Here is a tiny trained network, its code and every weight. The questions are about switching its units off for an input and a class, where a switched-off unit gives its printed mean instead of its output.

import numpy as np


def w(rows, s, z=0):
    codes = np.array(rows[::2]) - 128.0
    scale = np.full(codes.shape[1], s)
    scale[-1] = z or s
    return codes * scale


def norm(h):
    return h / np.sqrt((h * h).mean(-1, keepdims=True) + 1e-5)


def f(y):
    return np.maximum(y, 0)


def log_softmax(a):
    a = a - a.max(-1, keepdims=True)
    return a - np.log(np.exp(a).sum(-1, keepdims=True))


def net(x, mask):
    res = np.array(x, float).reshape(1, 7) / 4 @ E
    u = 0
    for l in range(4):
        y = f(norm(res) @ A[l][:, :-1].T + A[l][:, -1])
        res = res + np.where(mask[u : u + 10], y, B[l][:, -1]) @ B[l][:, :-1]
        u += 10
    return log_softmax(norm(res)[-1] @ U[:, :-1].T + U[:, -1])


A, B = {}, {}
E = w([
[145,73,109,120,136,76,184],'x0',
[214,107,133,217,132,227,141],'x1',
[151,29,192,154,109,75,1],'x2',
[156,196,225,134,24,141,161],'x3',
[187,82,51,119,114,153,110],'x4',
[104,141,205,146,149,91,124],'x5',
[201,87,129,66,183,125,106],'x6',
],0.013)
A[0] = w([
[119,39,3,107,176,137,138,92],'0.n1',
[214,104,49,133,131,156,124,138],'0.n2',
[49,166,96,153,127,132,37,35],'0.n3',
[115,154,122,123,136,136,124,55],'0.n4',
[115,196,48,190,83,150,252,127],'0.n5',
[92,196,166,83,244,112,146,105],'0.n6',
[148,173,101,123,87,126,135,122],'0.n7',
[129,80,39,90,135,104,133,106],'0.n8',
[155,118,48,131,162,135,114,2],'0.n9',
[102,247,113,33,54,121,137,125],'0.n10',
],0.032,0.011)
B[0] = w([
[149,106,201,200,109,18,203,243],'0.n1',
[187,87,93,101,159,122,113,233],'0.n2',
[82,54,163,138,160,253,85,167],'0.n3',
[113,87,122,109,100,167,143,133],'0.n4',
[80,188,104,204,192,202,228,250],'0.n5',
[88,169,86,112,196,117,233,200],'0.n6',
[89,121,124,67,116,156,151,163],'0.n7',
[117,73,151,119,91,75,195,203],'0.n8',
[111,125,203,148,100,55,111,168],'0.n9',
[71,229,43,115,70,89,147,230],'0.n10',
],0.037,0.021)
A[1] = w([
[57,67,129,99,143,109,76,49],'1.n1',
[85,139,162,75,45,107,77,200],'1.n2',
[147,147,86,163,114,109,156,62],'1.n3',
[185,166,220,201,150,130,126,203],'1.n4',
[96,87,169,71,124,2,146,141],'1.n5',
[217,153,49,112,113,191,101,200],'1.n6',
[119,133,130,86,184,69,136,125],'1.n7',
[191,151,62,22,120,124,76,134],'1.n8',
[86,143,182,156,168,105,167,254],'1.n9',
[202,47,119,150,89,119,121,133],'1.n10',
],0.034,0.0033)
B[1] = w([
[109,159,174,96,83,138,78,147],'1.n1',
[147,162,144,183,55,110,94,155],'1.n2',
[112,94,132,119,71,146,148,188],'1.n3',
[135,118,167,64,93,127,161,212],'1.n4',
[207,89,120,132,73,123,116,248],'1.n5',
[40,51,108,151,165,140,135,168],'1.n6',
[144,111,169,108,96,150,172,179],'1.n7',
[19,2,101,185,142,135,156,160],'1.n8',
[142,151,152,40,77,104,105,254],'1.n9',
[50,93,206,102,154,140,91,220],'1.n10',
],0.042,0.024)
A[2] = w([
[169,155,103,135,223,86,71,73],'2.n1',
[237,115,63,187,153,161,101,49],'2.n2',
[157,196,92,137,212,69,66,57],'2.n3',
[224,192,74,145,237,138,39,72],'2.n4',
[178,213,117,128,197,37,174,48],'2.n5',
[153,246,49,171,217,84,93,1],'2.n6',
[202,153,122,171,255,111,57,102],'2.n7',
[160,165,79,171,223,54,58,48],'2.n8',
[162,175,108,128,200,60,94,92],'2.n9',
[204,160,94,188,210,89,77,67],'2.n10',
],0.025,0.0051)
B[2] = w([
[75,177,129,127,149,106,115,128],'2.n1',
[181,87,182,248,164,157,206,129],'2.n2',
[64,72,181,173,137,181,197,128],'2.n3',
[85,61,218,54,94,220,208,128],'2.n4',
[39,163,108,168,96,108,67,254],'2.n5',
[130,159,181,21,94,45,146,197],'2.n6',
[96,123,165,3,96,65,94,128],'2.n7',
[75,121,123,226,122,158,128,128],'2.n8',
[59,103,125,127,121,111,158,128],'2.n9',
[197,93,140,156,121,143,137,128],'2.n10',
],0.023,0.0054)
A[3] = w([
[144,104,112,111,125,180,170,139],'3.n1',
[181,130,146,178,143,121,99,66],'3.n2',
[199,114,85,156,220,250,125,103],'3.n3',
[190,144,117,157,195,106,100,2],'3.n4',
[137,115,185,165,196,183,216,121],'3.n5',
[149,133,20,97,119,134,139,69],'3.n6',
[150,136,119,133,151,130,113,65],'3.n7',
[194,101,153,221,212,176,187,148],'3.n8',
[138,147,109,124,155,114,107,63],'3.n9',
[160,133,93,122,178,111,112,88],'3.n10',
],0.026,0.0039)
B[3] = w([
[150,77,49,40,25,179,121,202],'3.n1',
[100,124,209,71,149,158,155,135],'3.n2',
[243,108,100,11,201,170,38,154],'3.n3',
[124,82,153,110,139,190,135,128],'3.n4',
[100,172,85,20,116,162,17,254],'3.n5',
[75,24,119,76,208,183,214,192],'3.n6',
[168,106,80,123,99,147,117,128],'3.n7',
[197,251,98,75,201,51,18,168],'3.n8',
[145,119,118,88,136,132,108,128],'3.n9',
[175,112,115,120,135,146,132,128],'3.n10',
],0.023,0.01)
U = w([
[98,68,175,106,127,216,5,168],'0',
[226,193,114,200,204,113,72,6],'1',
[111,220,129,203,37,130,18,65],'2',
[79,47,77,168,196,139,103,78],'3',
[210,150,24,103,255,205,108,75],'4',
[230,140,58,238,118,113,96,2],'5',
[73,253,42,92,92,160,236,180],'6',
[211,62,229,94,53,25,146,183],'7',
],0.013,0.0086)

Each question gives the input, the list of numbers given to net, and the class t.
The units are the neurons (one row each of A and B). Each row of codes is followed by its name. A weight is (code - 128) times the scale printed after its matrix; where a second scale follows, it is the last column's (A, B and U).
mask holds one flag per neuron, layer by layer. A switched-off neuron (its flag False) gives its mean, the last column of its row in B, instead of its output. The means were averaged over made-up inputs and are rounded, as every weight is.
A unit's drop is (log p(t) with every unit on - log p(t) with that unit switched off) / (log p(t) with every unit on - log p(t) with every unit switched off).
The circuit of an input: a set's keep is (log p(t) with only the set's units on - log p(t) with every unit switched off) / (log p(t) with every unit on - log p(t) with every unit switched off). Starting from the 12 units with the biggest drops (on a tie, the unit counted first), units are removed one at a time, each time the one whose removal leaves the highest keep (on an exact tie, the one counted first), for as long as the keep stays at least 0.8.
units of the circuit, in order: the units of the circuit, biggest drop first
top k neurons: the k neurons with the biggest drops, biggest first
k most important neurons of layer l: the k neurons of layer l with the biggest drops, biggest first
drop when u is switched off: that unit's drop, to one decimal
input [-7,-3,6,-4,1,3,6], class 0: top neuron	[0.n3]
input [-2,0,8,2,1,-1,-6], class 0: units of the circuit, in order	[0.n1 0.n3]
input [-8,-1,7,7,-6,-8,-1], class 2: top 3 neurons	[0.n5 0.n2 1.n2]
input [-7,-4,6,5,1,6,-7], class 2: top 2 neurons	[0.n5 1.n2]
input [1,-8,4,2,1,-4,-2], class 2: top 2 neurons	[0.n5 1.n2]
input [0,5,6,4,5,3,-8], class 0: top 4 neurons	[0.n1 0.n10 0.n6 0.n5]
input [2,-2,3,-1,-7,-1,-5], class 0: units of the circuit, in order	[0.n3 0.n1]
input [-4,1,8,8,-1,-1,-2], class 2: top 2 neurons	[0.n1 0.n2]
input [-7,6,0,-1,-1,-8,-3], class 4: 2 most important neurons of layer 0	[0.n1 0.n2]
input [-1,3,2,1,2,0,-4], class 4: top 3 neurons	[0.n1 0.n9 1.n10]
input [-1,-5,6,5,-5,-5,-7], class 2: top 3 neurons	[0.n5 1.n2 0.n6]
input [-1,-3,6,5,-5,0,-2], class 2: top 3 neurons	[0.n5 0.n1 0.n2]
input [-5,-4,3,8,6,-1,7], class 3: top 3 neurons	[0.n1 1.n8 0.n5]
input [-6,0,4,-7,-5,7,-8], class 0: top neuron	[0.n3]
input [-1,-2,2,5,-1,6,-2], class 6: top 2 neurons	[0.n1 0.n10]
input [-1,5,5,5,8,6,-8], class 0: 2 most important neurons of layer 1	[1.n10 1.n5]
input [1,7,2,8,-4,-7,3], class 0: 2 most important neurons of layer 0	[0.n1 0.n10]
input [-5,-8,7,4,0,0,-1], class 2: top 2 neurons	[0.n5 0.n2]
input [-2,6,-5,3,5,4,8], class 3: 2 most important neurons of layer 0	[0.n1 0.n2]
input [-6,-4,7,-6,-4,6,-5], class 0: units of the circuit, in order	[0.n3]
input [-7,7,-4,3,6,-5,-3], class 4: drop when 0.n6 is switched off	0.1
input [-3,1,5,-7,-3,7,-5], class 0: drop when 0.n3 is switched off	0.4
input [-7,0,6,0,2,1,-5], class 0: drop when 0.n3 is switched off	0.2
input [7,-4,-2,-4,-3,-1,-7], class 6: drop when 0.n5 is switched off	1.0
